Here is a tiny trained network, its code and every weight. The questions are about switching its units off for an input and a target symbol, where a switched-off unit gives its printed mean instead of its output.

import numpy as np


def w(rows, s, z=0):
    codes = np.array(rows[::2]) - 128.0
    scale = np.full(codes.shape[1], s)
    scale[-1] = z or s
    return codes * scale


def f(y):
    return np.maximum(y, 0)


def softmax(a):
    e = np.exp(a - a.max(-1, keepdims=True))
    return e / e.sum(-1, keepdims=True)


def log_softmax(a):
    a = a - a.max(-1, keepdims=True)
    return a - np.log(np.exp(a).sum(-1, keepdims=True))


def net(x, mask):
    ids = ['γδεηθλπτφψω'.index(c) for c in x.split()]
    T = len(ids)
    res = E[ids] + P[:T]
    u = 0
    for l in range(3):
        q, k, v = (res @ M[l].T for M in (Q, K, V))
        z = softmax(np.where(np.tri(T) > 0, q @ k.T / 3**0.5, -1e9)) @ v
        res = res + np.where(mask[u], z, O[l][:, -1]) @ O[l][:, :-1]
        u += 1
        y = f(res @ A[l][:, :-1].T + A[l][:, -1])
        res = res + np.where(mask[u : u + 8], y, B[l][:, -1]) @ B[l][:, :-1]
        u += 8
    return log_softmax(res[-1] @ U[:, :-1].T + U[:, -1])


Q, K, V, O, A, B = {}, {}, {}, {}, {}, {}
E = w([
[143,199,167],'γ',
[181,130,166],'δ',
[57,133,135],'ε',
[105,34,162],'η',
[77,103,137],'θ',
[151,34,127],'λ',
[85,253,71],'π',
[113,88,118],'τ',
[48,178,99],'φ',
[121,177,158],'ψ',
[75,176,136],'ω',
],0.017)
P = w([
[172,102,122],'0',
[51,124,122],'1',
[146,233,252],'2',
[181,100,119],'3',
[40,118,123],'4',
[157,204,219],'5',
[183,99,116],'6',
[38,118,123],'7',
[159,195,203],'8',
[184,95,114],'9',
[40,116,121],'10',
[167,179,191],'11',
[182,92,112],'12',
[41,116,120],'13',
],0.015)
Q[0] = w([
[53,170,255],'0.h0',
[93,56,149],'0.h0',
[162,24,126],'0.h0',
],0.0089)
K[0] = w([
[101,121,113],'0.h0',
[115,3,154],'0.h0',
[63,161,111],'0.h0',
],0.0042)
V[0] = w([
[212,54,242],'0.h0',
[73,160,220],'0.h0',
[148,46,254],'0.h0',
],0.0081)
O[0] = w([
[192,236,104,140],'0.h0',
[143,154,145,252],'0.h0',
[63,2,132,208],'0.h0',
],0.008,0.0038)
A[0] = w([
[215,198,103,211],'0.n0',
[117,163,138,17],'0.n1',
[79,137,128,68],'0.n2',
[178,66,252,254],'0.n3',
[89,178,69,77],'0.n4',
[64,150,24,139],'0.n5',
[55,86,122,64],'0.n6',
[195,141,148,197],'0.n7',
],0.016,0.0051)
B[0] = w([
[94,4,119,172],'0.n0',
[120,147,27,140],'0.n1',
[173,127,251,161],'0.n2',
[79,226,77,252],'0.n3',
[72,255,200,159],'0.n4',
[200,54,185,185],'0.n5',
[125,65,170,193],'0.n6',
[98,130,235,167],'0.n7',
],0.0059,0.013)
Q[1] = w([
[133,143,114],'1.h0',
[148,129,2],'1.h0',
[201,61,108],'1.h0',
],0.0077)
K[1] = w([
[246,143,152],'1.h0',
[61,198,199],'1.h0',
[128,105,169],'1.h0',
],0.013)
V[1] = w([
[81,104,174],'1.h0',
[2,165,34],'1.h0',
[193,62,77],'1.h0',
],0.0074)
O[1] = w([
[39,113,115,255],'1.h0',
[46,214,110,205],'1.h0',
[255,206,3,42],'1.h0',
],0.0044,0.0032)
A[1] = w([
[141,209,155,253],'1.n0',
[116,250,168,186],'1.n1',
[127,153,179,57],'1.n2',
[102,29,185,85],'1.n3',
[225,187,199,92],'1.n4',
[214,69,101,151],'1.n5',
[182,75,108,126],'1.n6',
[110,86,118,5],'1.n7',
],0.011,0.0059)
B[1] = w([
[66,74,143,221],'1.n0',
[86,139,129,251],'1.n1',
[199,154,146,164],'1.n2',
[212,171,206,221],'1.n3',
[61,181,40,149],'1.n4',
[127,187,82,132],'1.n5',
[153,192,2,133],'1.n6',
[109,80,224,136],'1.n7',
],0.0085,0.013)
Q[2] = w([
[81,11,154],'2.h0',
[149,41,68],'2.h0',
[90,98,141],'2.h0',
],0.011)
K[2] = w([
[164,124,41],'2.h0',
[135,129,93],'2.h0',
[108,117,9],'2.h0',
],0.016)
V[2] = w([
[191,143,108],'2.h0',
[97,112,164],'2.h0',
[81,182,254],'2.h0',
],0.0088)
O[2] = w([
[217,229,189,62],'2.h0',
[103,239,5,171],'2.h0',
[187,190,3,247],'2.h0',
],0.0062,0.014)
A[2] = w([
[246,105,154,2],'2.n0',
[99,195,216,88],'2.n1',
[108,214,69,129],'2.n2',
[124,129,195,21],'2.n3',
[51,233,183,107],'2.n4',
[41,84,193,41],'2.n5',
[101,120,173,206],'2.n6',
[125,14,173,247],'2.n7',
],0.012,0.0072)
B[2] = w([
[10,176,175,148],'2.n0',
[181,130,83,182],'2.n1',
[163,119,145,234],'2.n2',
[209,186,71,151],'2.n3',
[131,88,102,250],'2.n4',
[103,146,98,180],'2.n5',
[141,108,137,178],'2.n6',
[103,98,168,185],'2.n7',
],0.014,0.02)
U = w([
[119,211,19,43],'γ',
[161,146,162,255],'δ',
[225,178,88,137],'ε',
[14,101,177,1],'η',
[98,147,76,220],'θ',
[159,222,96,194],'λ',
[51,95,120,165],'π',
[229,136,92,178],'τ',
[141,9,178,68],'φ',
[184,108,109,223],'ψ',
[241,23,160,28],'ω',
],0.013,0.0056)

Each question gives the input, a string of symbols that net reads in full, and the target symbol t.
The units are the heads (3 rows each of Q, K, V and O) and the neurons (one row each of A and B). Each row of codes is followed by its name. A weight is (code - 128) times the scale printed after its matrix; where a second scale follows, it is the last column's (O, A, B and U).
mask holds one flag per unit, layer by layer, with each layer's heads first. A switched-off unit (its flag False) gives its mean, the last column of its rows in O or B, instead of its output. The means were averaged over made-up inputs and are rounded, as every weight is.
A unit's drop is (log p(t) with every unit on - log p(t) with that unit switched off) / (log p(t) with every unit on - log p(t) with every unit switched off).
The circuit of an input: a set's keep is (log p(t) with only the set's units on - log p(t) with every unit switched off) / (log p(t) with every unit on - log p(t) with every unit switched off). Starting from the 12 units with the biggest drops (on a tie, the unit counted first), units are removed one at a time, each time the one whose removal leaves the highest keep (on an exact tie, the one counted first), for as long as the keep stays at least 0.8.
circuit, biggest first: the units of the circuit, biggest drop first
top k neurons: the k neurons with the biggest drops, biggest first
top k neurons in layer l: the k neurons of layer l with the biggest drops, biggest first
input π π τ η τ π η φ γ τ φ ε π η, target ω: circuit, biggest first -> [1.n3 0.n6]
input φ γ θ τ λ ε, target γ: top 2 neurons -> [2.n7 0.n0]
input θ θ λ θ, target π: circuit, biggest first -> [0.n5 2.n1]
input τ η φ, target γ: circuit, biggest first -> [2.n7 1.n4 1.n3]
input θ ω ε ω τ ε η λ η, target θ: circuit, biggest first -> [0.n3]
input δ γ ψ η λ ψ ψ λ θ τ τ τ φ η, target ω: top 2 neurons in layer 2 -> [2.n3 2.n7]
input τ θ λ τ, target φ: circuit, biggest first -> [2.h0 2.n7 0.n4 1.h0]
input τ θ η ω ε π φ δ θ θ θ δ θ, target φ: circuit, biggest first -> [2.h0 0.n4 1.h0]
input τ ω θ φ τ ω λ ω δ τ, target φ: top 3 neurons -> [2.n7 0.n4 0.n5]
input θ τ θ θ τ η ψ θ λ η, target π: circuit, biggest first -> [0.n3 2.n1]
input φ π τ, target γ: circuit, biggest first -> [0.n3 2.h0]
input τ λ φ θ δ ε τ ψ λ, target θ: circuit, biggest first -> [1.n3 0.n3]
input λ ω τ η φ τ η τ ε θ, target ω: top 2 neurons -> [2.n3 0.n4]
input λ ε θ δ δ ω γ, target ω: top 3 neurons -> [0.n0 0.n5 1.n3]
input λ ε θ η φ λ τ, target ω: top 4 neurons -> [2.n3 0.n4 2.n7 1.n0]
input τ γ θ φ ω θ τ θ ω ω, target φ: top 2 neurons in layer 0 -> [0.n3 0.n4]
input ε τ φ φ η τ, target θ: top 3 neurons -> [1.n0 1.n3 2.n3]
input ψ η ψ λ η θ ψ τ π γ θ π, target θ: top 2 neurons -> [0.n0 1.n0]
input δ λ θ δ τ, target η: top 2 neurons -> [2.n0 0.n3]
input ψ ε ω τ λ τ λ π γ ω φ, target ε: top 3 neurons -> [0.n4 0.n5 0.n3]
input λ φ η ε, target ω: top 3 neurons -> [2.n3 2.n7 0.n4]
input ω ε τ ψ τ γ η λ ψ γ τ, target η: top 2 neurons in layer 1 -> [1.n3 1.n7]
input θ φ λ ψ η θ ψ ε γ ε φ δ, target γ: top 2 neurons -> [0.n3 2.n7]
input η θ ε λ ε, target λ: top 2 neurons -> [1.n3 0.n5]
input ω δ γ, target γ: top 2 neurons in layer 2 -> [2.n1 2.n7]
input θ λ π π η γ τ ψ λ δ, target π: top 3 neurons -> [0.n3 0.n0 1.n3]
input τ ψ η τ θ φ δ, target φ: top 4 neurons -> [0.n3 0.n0 1.n3 0.n5]
input τ λ τ τ ψ η λ, target φ: top 2 neurons in layer 0 -> [0.n3 0.n4]
input τ ψ λ η θ π φ, target φ: top 3 neurons -> [1.n3 0.n3 2.n7]
